Each row of numbers stands for one thing and depends on some of the facts below. Use the named rows to name the rest.

Some facts about the things:
baven Φ flefu; baven Φ zalitrar; baven Φ dritros; bobros Φ flimi; bobros Φ stakar; bobros Φ napok; bobros Φ brovo; bofo Φ flefu
bofo Φ dritros; bribruk Φ tiflesu; bribruk Φ vigir; brovo Φ bruklu; brozok Φ plitur; bugis Φ tregru; difli Φ tibus; disadru Φ flimi
disadru Φ panin; disadru Φ tranu; dretrerel Φ stolur; dretrerel Φ noru; duvik Φ duzas; duzas Φ netrizar; flefu Φ stolur; flidros Φ saflim
flimi Φ rekino; flimi Φ gitros; flimi Φ saflim; gitros Φ gaful; gitros Φ nadrur; goven Φ zalitrar; goven Φ nadrur; goven Φ duzas
guklan Φ betol; klukur Φ napok; lakla Φ voram; nadrur Φ plitur; napok Φ dritros; netrizar Φ rekino; netrizar Φ nadrur; noru Φ sebrer
panin Φ saflim; plaves Φ driflos; plaves Φ gaful; plitur Φ gaful; plitur Φ rekino; rimo Φ netrizar; saflim Φ brozok; sebrer Φ gaful
stakar Φ luvun; stakar Φ tezu; stakar Φ tranu; stinu Φ bruklu; stinu Φ brovo; stolur Φ luvun; tefik Φ rekino; tibus Φ rivos
tiflesu Φ baven; voram Φ baven; banor Π foste; betol Π mutru; bime Π netrizar; bobros Π druza; brages Π drebik; bribruk Π zalitrar
brozok Π drudis; bruklu Π floger; bugis Π seskotros; bupla Π skedem; detre Π neplus; difli Π nimel; disadru Π maklabo; dovam Π lupil
draklun Π tasel; drebik Π lakla; drefe Π draflok; dretrerel Π kaplos; driflos Π tiflesu; dritros Π ligril; drudis Π bobros; druza Π skeno
dubes Π tovak; duvik Π redum; duzas Π luvun; fisa Π mamal; flefu Π groros; gilek Π saflim; gitros Π bruklu; grasis Π klaster
grekla Π rimo; grokik Π kligel; groros Π nira; grumuvak Π fisa; guklan Π zodrol; kaplos Π dubes; kibru Π skivos; klada Π klaklam
klagiplol Π brages; klaklam Π voram; klaster Π gruflafas; klifon Π noga; kligel Π flidros; kloflin Π robren; lakla Π tavikos; ligril Π sistu
lokem Π grekla; lupil Π gilek; luvun Π napok; madro Π trigron; maklabo Π grokik; mamal Π skomel; migrun Π grasis; mumubuk Π detre
mutru Π teflu; nadrur Π rekino; neplus Π noru; nimel Π flefu; nira Π stakar; noga Π disadru; novi Π guklan; nugik Π dretrerel
piplu Π drefe; plefle Π fledam; ploklem Π migrun; plurim Π griskil; redum Π kloflin; rekino Π duvik; rezi Π skidrem; rimo Π brovo
robren Π tefik; savozen Π zotrer; sedral Π kibru; sistu Π dreme; skedem Π plurim; skeno Π stinu; skidrem Π lokem; skivos Π klifon
skomel Π zibin; stakar Π trene; stinu Π gitros; stolur Π brozok; tasel Π bupla; tavikos Π keklil; tefik Π mumubuk; teflu Π poresta
tezu Π tripli; tidrem Π savozen; tiflesu Π ploklem; tigu Π pivim; tovak Π novi; tranu Π nadrur; tregru Π madro; trene Π klife
tripli Π bribruk; vaza Π tidrem; zalitrar Π klagiplol; zibin Π rivos; zodrol Π tranu; zotrer Π rezi; bagan ξ trene; banor ξ detre
baven ξ tradron; bebim ξ bitruk; bitruk ξ dubes; bofo ξ tabrul; brages ξ tiplegrum; bribruk ξ gidre; brozok ξ tavikos; bugol ξ gesta
detre ξ fligrogros; disadru ξ tefik; dovam ξ klaklam; draflok ξ lupil; draklun ξ brozok; drebik ξ zotrer; drefe ξ zalitrar; dreme ξ tutun
driflos ξ netrizar; driretrun ξ plefle; dritros ξ fligik; druza ξ baven; dubes ξ tastan; duvik ξ klada; duzas ξ bugol; fisa ξ skivos
fledam ξ kibru; flidros ξ lokem; fligik ξ bupla; fligrogros ξ vigir; floger ξ brages; gaful ξ gruflafas; gesta ξ migrun; gidre ξ gitros
gilek ξ ploklem; gitros ξ guklan; goven ξ poresta; grasis ξ betol; griskil ξ trigron; gruflafas ξ grumuvak; grumuvak ξ plaru; guklan ξ kloflin
kazus ξ savozen; keklil ξ tranu; kibru ξ bribruk; klada ξ zitus; klife ξ druza; kloflin ξ bofo; lupil ξ stakar; madro ξ notrum
mamal ξ moska; migrun ξ stimuk; moska ξ bagan; mumubuk ξ tibus; mutru ξ nimel; napok ξ skidrem; neplus ξ sebrer; netrizar ξ pivim
nimel ξ goven; nofi ξ bugis; notrum ξ fisa; novi ξ drefe; piplu ξ draklun; pivim ξ drebik; plaru ξ vustu; plefle ξ kazus
plitur ξ groros; plodromu ξ duvik; plufek ξ dretrerel; poresta ξ skomel; pugren ξ nofi; ravik ξ tritrim; rivos ξ klagiplol; savozen ξ drirum
sebrer ξ brovo; sedral ξ klaster; seskotros ξ driretrun; sistu ξ madro; skidrem ξ fledam; skomel ξ klife; stimuk ξ sedral; stinu ξ difli
stolur ξ piplu; tabrul ξ gaful; tafus ξ tidrem; tastan ξ lakla; tavikos ξ ravik; tibus ξ grokik; tidrem ξ disadru; tigu ξ maklabo
tiplegrum ξ stolur; tradron ξ novi; tranu ξ tafus; trene ξ dovam; trigron ξ skedem; tritrim ξ bruklu; tutun ξ tigu; voram ξ gilek
zalitrar ξ floger; zibin ξ seskotros; zitus ξ pugren; zotrer ξ plitur; bagan δ c; banor δ a; baven δ c; bebim δ b
betol δ a; bime δ b; bitruk δ a; bobros δ b; bofo δ a; brages δ b; bribruk δ a; brovo δ c
brozok δ a; bruklu δ b; bugis δ a; bugol δ b; bupla δ a; detre δ a; difli δ a; disadru δ c
dovam δ a; draflok δ c; draklun δ a; drebik δ b; drefe δ a; dreme δ a; dretrerel δ c; driflos δ b
driretrun δ a; drirum δ c; dritros δ a; drudis δ c; druza δ a; dubes δ b; duvik δ a; duzas δ a
fisa δ a; fledam δ a; flefu δ b; flidros δ b; fligik δ a; fligrogros δ b; flimi δ c; floger δ a
foste δ a; gaful δ a; gesta δ b; gidre δ a; gilek δ c; gitros δ b; goven δ b; grasis δ a
grekla δ c; griskil δ b; grokik δ a; groros δ a; gruflafas δ a; grumuvak δ a; guklan δ c; kaplos δ b
kazus δ a; keklil δ a; kibru δ b; klada δ b; klagiplol δ c; klaklam δ b; klaster δ b; klife δ a
klifon δ b; kligel δ b; kloflin δ a; klukur δ a; lakla δ c; ligril δ a; lokem δ a; lupil δ c
luvun δ c; madro δ a; maklabo δ c; mamal δ b; migrun δ a; moska δ a; mumubuk δ a; mutru δ a
nadrur δ b; napok δ a; neplus δ a; netrizar δ c; nimel δ a; nira δ c; nofi δ a; noga δ a
noru δ c; notrum δ a; novi δ a; nugik δ b; panin δ a; piplu δ a; pivim δ a; plaru δ c
plaves δ c; plefle δ a; plitur δ a; plodromu δ b; ploklem δ c; plufek δ b; plurim δ c; poresta δ b
pugren δ b; ravik δ b; redum δ a; rekino δ b; rezi δ a; rimo δ b; rivos δ a; robren δ a
saflim δ b; savozen δ a; sebrer δ a; sedral δ c; seskotros δ c; sistu δ a; skedem δ a; skeno δ c
skidrem δ a; skivos δ a; skomel δ b; stakar δ a; stimuk δ a; stinu δ a; stolur δ a; tabrul δ b
tafus δ b; tasel δ c; tastan δ b; tavikos δ b; tefik δ a; teflu δ a; tezu δ b; tibus δ a
tidrem δ b; tiflesu δ c; tigu δ a; tiplegrum δ b; tovak δ c; tradron δ b; tranu δ a; tregru δ c
trene δ a; trigron δ a; tripli δ a; tritrim δ c; tutun δ c; vaza δ c; vigir δ c; voram δ a
vustu δ a; zalitrar δ b; zibin δ a; zitus δ a; zodrol δ b; zotrer δ c

Some things and their rows:
gesta: [ 5 -1 -2 -5 -7  3  3 -4  2  1 -1  1 -2  3  0 -2  1  4 -2  4  1  8 -8 -4
  7 -3 -5  8  0  0]
tradron: [  5   1  -8  -2  -8   9  -2   4   7  -6   6  -1   5   1  10   3 -11   9
   0   1   0  17  -1 -12  -2   2   1  -6   8  -1]
plufek: [ 5  0 -4 -4 -7  4  1 -2  2 -1  0  1 -2  1  2 -1 -2  3 -2  3  1 10 -7 -4
  6 -3 -4  7  1  0]
sistu: [ -6   3   7   6   9  -4   3  -2  -2   6   4   3   2  -1  -4   0   4  -2
   1  -1   0 -11   3  -1  -7  -2   2  -1   4  -4]
ligril: [ -6   3   6   7   9  -3   2  -1  -2   5   5   3   2  -2  -2   0   4  -3
   1   0   0 -10   3  -1  -8  -1   2  -1   4  -3]
groros: [ -6   3   5   6  12 -10   6  -5  -8   8   6   1  -2   3  -3  -4  -1  -3
  -8   2  -8 -10   7   2  -3   3   3  -5   6  -6]
plitur: [-10   6   4   7  13  -9   6  -2  -5  15   3  -1  -5  -1  -5  -9  -2  -5
  -5   9  -6  -6  11   1  -6   4   2 -11   5  -1]
nadrur: [ -3   6  -7   0  -4   3   3  11  14   2  -3  -7   8  -5   4  -9  -5   3
   0   9   4  16   0   1   6  -5 -19   5  -6   3]
gaful: [-10  14   2   6   7 -18 -10   1  -8   6   5   1  -7  -8  -8   0 -10 -16
  15   5  -4  -2  13  -2  -8 -10 -11   7   6  10]
pivim: [ -4   4   6   8  10 -12   5  -6  -6  10   9   3  -2   2  -4  -6  -2  -2
  -8   1  -8  -8   7   4  -1   4   4  -7   4  -7]
plurim: [  7 -10  -6  -9 -13   1  -4   0   1  -7 -15  -6  -7   5   1   2  -2   4
  -1   0   0   8  -1   6  10   6  -1  -4 -10   7]
banor: [ -8   3   5   4  12  -1   3  -1  -2   4   2   1   3   0  -2   0   4  -3
   0  -1  -1 -13   4  -2  -8  -3   1   0   5  -3]
grumuvak: [ -4   9  -2   5  11  -5   0   3 -10   3   6   2   0  -6  -1   5  -9 -12
   2  -3  -1  -9   7   2  -6  -9  -4   4   4   1]
lokem: [-4  0  6  9  7 -5  2 -3 -2  7  6  4  0 -1 -4  0  5 -4  1 -1  0 -9  3 -1
 -7 -1  3 -1  4 -4]
dubes: [  4   8   3 -14  -3   9   6  -9   8  -4   3   2  10  -1  11  -9  11   3
  -1   5   2   4   7   3   3  -4  -3   8  -2   4]
seskotros: [  8 -10  -3  -8 -14  -2  -3  -4   1  -4 -14  -4  -7   6  -1  -1  -1   5
  -3   1   0   8  -1   9  13   8  -1  -6 -12   6]
tiplegrum: [  4  -7  -9   2  -7   8  -5  11   5 -10   8   0  -1  -7   9  -2   4   1
  -2   1  -7  16  -9  -8  -1   8   9   2   7  -2]
rezi: [ -5   1   5   7   9  -4   2  -2  -3   6   4   3   0  -1  -3   1   4  -4
   1  -2  -1 -10   3  -2  -8  -2   3   0   5  -4]
robren: [-13  15   4  -1  17   1  -3   8   1   2   6  -2   9  -2  -9  -4 -10   3
   3  -4   2 -10  -9   3   0   0   5  -8  -2  -3]
moska: [ -6   3   8   6  10  -3   3  -3  -2   6   4   2   2   0  -4  -1   5  -2
   1  -1   0 -11   3  -1  -7  -1   2  -1   3  -4]

Name these rows:
No name comes twice in this set of rows, the named rows included.
[ -5   4   1   8   8   1   0   2   2   2   8   0   9   1   5   6 -10   4
   2  -3   0  -2  12 -10 -16   1   5 -15  11  -5]	druza
[  4  -3   0 -17 -10   5   1  -4   7 -11 -13  -7   7   1  11  -7  10   4
   0   2   2   4  13  14   7   4  -3  -3 -13  11]	tovak
[  8   3  -6  -2 -11   6  -1  -3   7   0   5   1   6   4   7   3 -17  11
   1   0   4  18   1 -11   1  -1  -4  -8   5  -1]	poresta
[ 11   5 -11  -3  -6  20  10   6   8   7   3  -1   8   0  11   5 -17   9
  -7   5  10  16   1  -7  -2   3  -3 -19  -1   0]	goven
[  0   4  -3  -3  -6   2   3   3  11  -4   1  -4  12  -2   8  -8   2   4
  -1   3   1  11   3   3   7  -7 -16  11  -4   0]	zodrol
[  3 -10  -9  -8 -14   8   1   6   5   2 -20  -7 -10  -1   1  -5  -5  -2
  -2   8   8  12   3   4   6  10  -1 -17 -13  12]	plaves
[ 16  -4  -6  -9  -6   8  -7   6   3 -13  -6  -7   9   8  11  18  -8  18
  -2   2  -5  13   3   5   1  12  -1 -10  -7   5]	baven
[ -5   3   1  -8  -2  -9 -10  -5  -3  -6  -7  -5 -10   6  -4   1   2   3
  10  14 -11  10  -2 -12   0  -8 -13  24  11   9]	tezu
[ -1  -6   0   3 -11 -13 -17   2   2  -7   4   0 -13  -6  -4  -4  13  -3
  12  13 -15  17  -7 -10   0   4   1  20   9   6]	bruklu
[-20  11  12   8  12 -20  -7   2   8   2  -1  -6  10  -2  -6  -9   9   0
  14   9  -6  -5  15   1  -8  -9 -18  13   4   4]	tranu
[-12  15   0  -2  19  15   7  13   4  14   3  -1   6  -7  -9  -9 -12  -2
  -2   3  11  -9  -9   3  -2   7  12 -26  -7  -1]	tefik
[ -9   8  -4  -1  -4  -7  -6   9  12   0  -5  -9   4  -2  -3 -10  -7   4
   7  11  -1  17  -2  -3   6  -8 -21  11   0   6]	rekino

The same things again, as new rows of numbers:
Some things and their rows:
gitros: [  7 -34   5  26  -8 -19  23  13   0   5   0   8 -37 -14 -43   6 -29  54
 -61 -55  37  -6 -21  24  -4 -36 -44]
grokik: [ -6   9  13   3  -9  -7 -25 -16  24 -11  24  29 -28  11  28  -4  -5 -10
  21  -2  -4  -3  -1  17  13  -2   3]
nugik: [-21   7  29   2   0  10   3 -16  34 -15 -15  -3 -21   5  -5  -3 -10   7
  20  -1  -6  -9  12   9   7 -11 -33]
tregru: [-19   0 -13  32  19  23 -12   9 -14  27  20  -2  14   3  28   7  25 -11
  39   7 -27   0 -22 -13  13 -38   2]
brovo: [-31 -26 -19  10   9  15   5  38 -27  39  -7 -14   8  -1  29 -11  -4   9
  34   7 -15 -19 -41 -42   1 -21  52]
bobros: [-23 -16  39  -2 -13  -7  13   2  36  19  -6 -17 -34 -18 -20 -29 -35  18
  21 -16  -2 -37   0  -9  -9  -9  -1]
tradron: [  6  -3  23 -40  -6  -5  -4   0  19 -16 -50  -3   8  -2   2  -2  21  32
 -11  -4  15  30  19 -13 -20   8 -20]
plaves: [-32 -38 -36  27   3  27  12  36 -35  16   4   8   6  -7  45  10   5  25
  -5 -17   6 -16 -44 -27  21 -41  15]
lakla: [-27 -22   2  44   3  19  13  18 -18  45  34  -9  20 -32  14 -19  17   5
  29   0 -18 -31 -28 -25   1 -37  23]
voram: [-12   0   3 -25 -27  -9  37   5 -14  -4  20   2  21 -22 -16 -24 -18  36
  -9  11  40 -10  -4  -8 -19  18  71]
klaklam: [-21   9  30   3   0  11   3 -15  34 -17 -15  -5 -22   4  -2  -2 -11   8
  20  -2  -5 -11  14  11   8 -11 -31]
fledam: [ 18   5  -2   0   3 -12   0   0 -18 -22 -18   8   4  12   2   3   1   3
 -21  14   7  13  -4  12  -7  29  15]
skidrem: [ 43  24  -1  -8  23 -13   8 -23   8  -3  11 -12   6  14 -16  38 -21  -1
 -10 -11 -17  11   6  10  -2  -4  16]
kibru: [  6  18  20   1   1 -17 -14   3  15 -10  -9  -4 -23  16 -34  -9  -1  11
   2  -7  18  21  10  36 -18 -12 -27]
bribruk: [ 20 -11  22  29  -6 -27  17  -9 -10  17  23   7   2 -24 -38 -21  -8  15
 -23   0   5 -14 -12  12 -19  12  17]
griskil: [ -1   8  12 -21  -2   2   6  12   4 -28 -41 -19  -4   9  -9  -4   2  13
 -10   2  19  12  17  10 -13  14 -17]
difli: [-12 -14  13   5 -12  -7   8 -17  19  14  21  17 -18 -12   2  -9 -30   4
   7  -6  -8 -30 -11 -10  10   2  21]
nimel: [ 29  10   2  -4  -4 -13 -15 -16  12   0  11  12  13  -9  -6   7   2 -10
 -10   0  -4   9  21   8  -5   5  -2]
bofo: [ -1  -3  13   0 -11 -25  30  -2 -26  -2   5  11   6  -4 -33 -21 -19  48
 -11  19  32   3 -29   8 -26  18  66]
gruflafas: [ 21   4   3   5   7 -17   0  -2 -21 -21 -20  10   0  16  -1   3   3   8
 -21  14   7  16 -12  14 -10  27  15]

Rows to name:
No name comes twice in this set of rows, the named rows included.
[-11   6  17 -47   4   1  22   2  -3 -27 -20 -30 -18  18 -10  -7  28  11
 -13 -11  17  19   2  -6  -9  29 -28]	tiplegrum
[  6  16  17  -9   0  -3  -1  -4  21 -10 -10 -16  -7   1 -28  -3  -1   2
  -1  -8  10   8  25  19 -12  -6 -33]	mamal
[-12 -10   8  59  19  26  -2  11 -20  25  21 -10  21 -21  32  -8  45 -15
  27   8 -36 -18 -18 -14   7 -27 -11]	klagiplol
[  9   7  -3  20   8 -20  -4 -35 -12   4   3  31   1  17 -46   6  -3   2
 -13  25  -2  25 -14  20  -3  11 -10]	kloflin
[ 25  16  -6   3  -4  -8  -9  -7   6  -5  18   2   8  -6  -9   5  -6 -24
 -10   0  -1  -1  25  18   0   9  -1]	migrun
[ -8  12   7 -31   0   5  17  14  -4 -33 -26 -33 -14  15 -12  -7   8   0
 -11  -5  22   8  13   9  -8  24 -23]	ravik
[ -7  -2  11   5   0   5   2 -12   1 -28 -17  18 -11  11  34   3  -7   4
   3  16  -9  -8  -9  -2  13  23  13]	vustu
[ 15 -54 -47   2 -23  -5  15  29 -21  -6  -4  26 -20 -19  14  22 -39  20
 -89 -55  36 -20 -16  -6  22  -2 -14]	plitur
[  0   6  16  13   0   2  -5 -25  19  -9  16  16 -12  -1  19   6  -9 -10
  13   3 -19 -15   4   7  16   2   0]	groros
[-10 -15  18   2 -12 -12   6 -15  21  22  21  11 -20 -14  -2 -16 -33   2
  16  -3 -14 -33 -10 -14   4   4  30]	stakar
[ 16   6 -10  -8  -5  -3  -1   5 -11 -23 -13   2  10   4  10   4  -2 -10
 -18  11   9   5  12   7  -1  28  13]	nofi
[ -1 -47   7 -17  -4 -28 -20  19  10  43 -49  -5 -48   7   7 -30 -54 -28
  12   4 -39 -41 -26 -45  -2  49  35]	panin
[ 12 -31 -17 -18  -9 -21  15   7  -9  27  37 -11 -38  -9 -22  -4 -18 -22
 -45 -47   2 -22 -17 -13  10  21 -16]	brozok
[ 12  10  -8  -4  -2  -8  -7 -25   3   0  14  16   8   2 -21   6   0 -15
  -9  10  -2  12  11   8   3  13 -11]	mumubuk
[ 17  17  13  -3  21   3  13 -35  26  -9  10  -1  -8  13  16  38 -28   2
  14  -8 -32 -11   0  -3  17  -9  16]	rezi

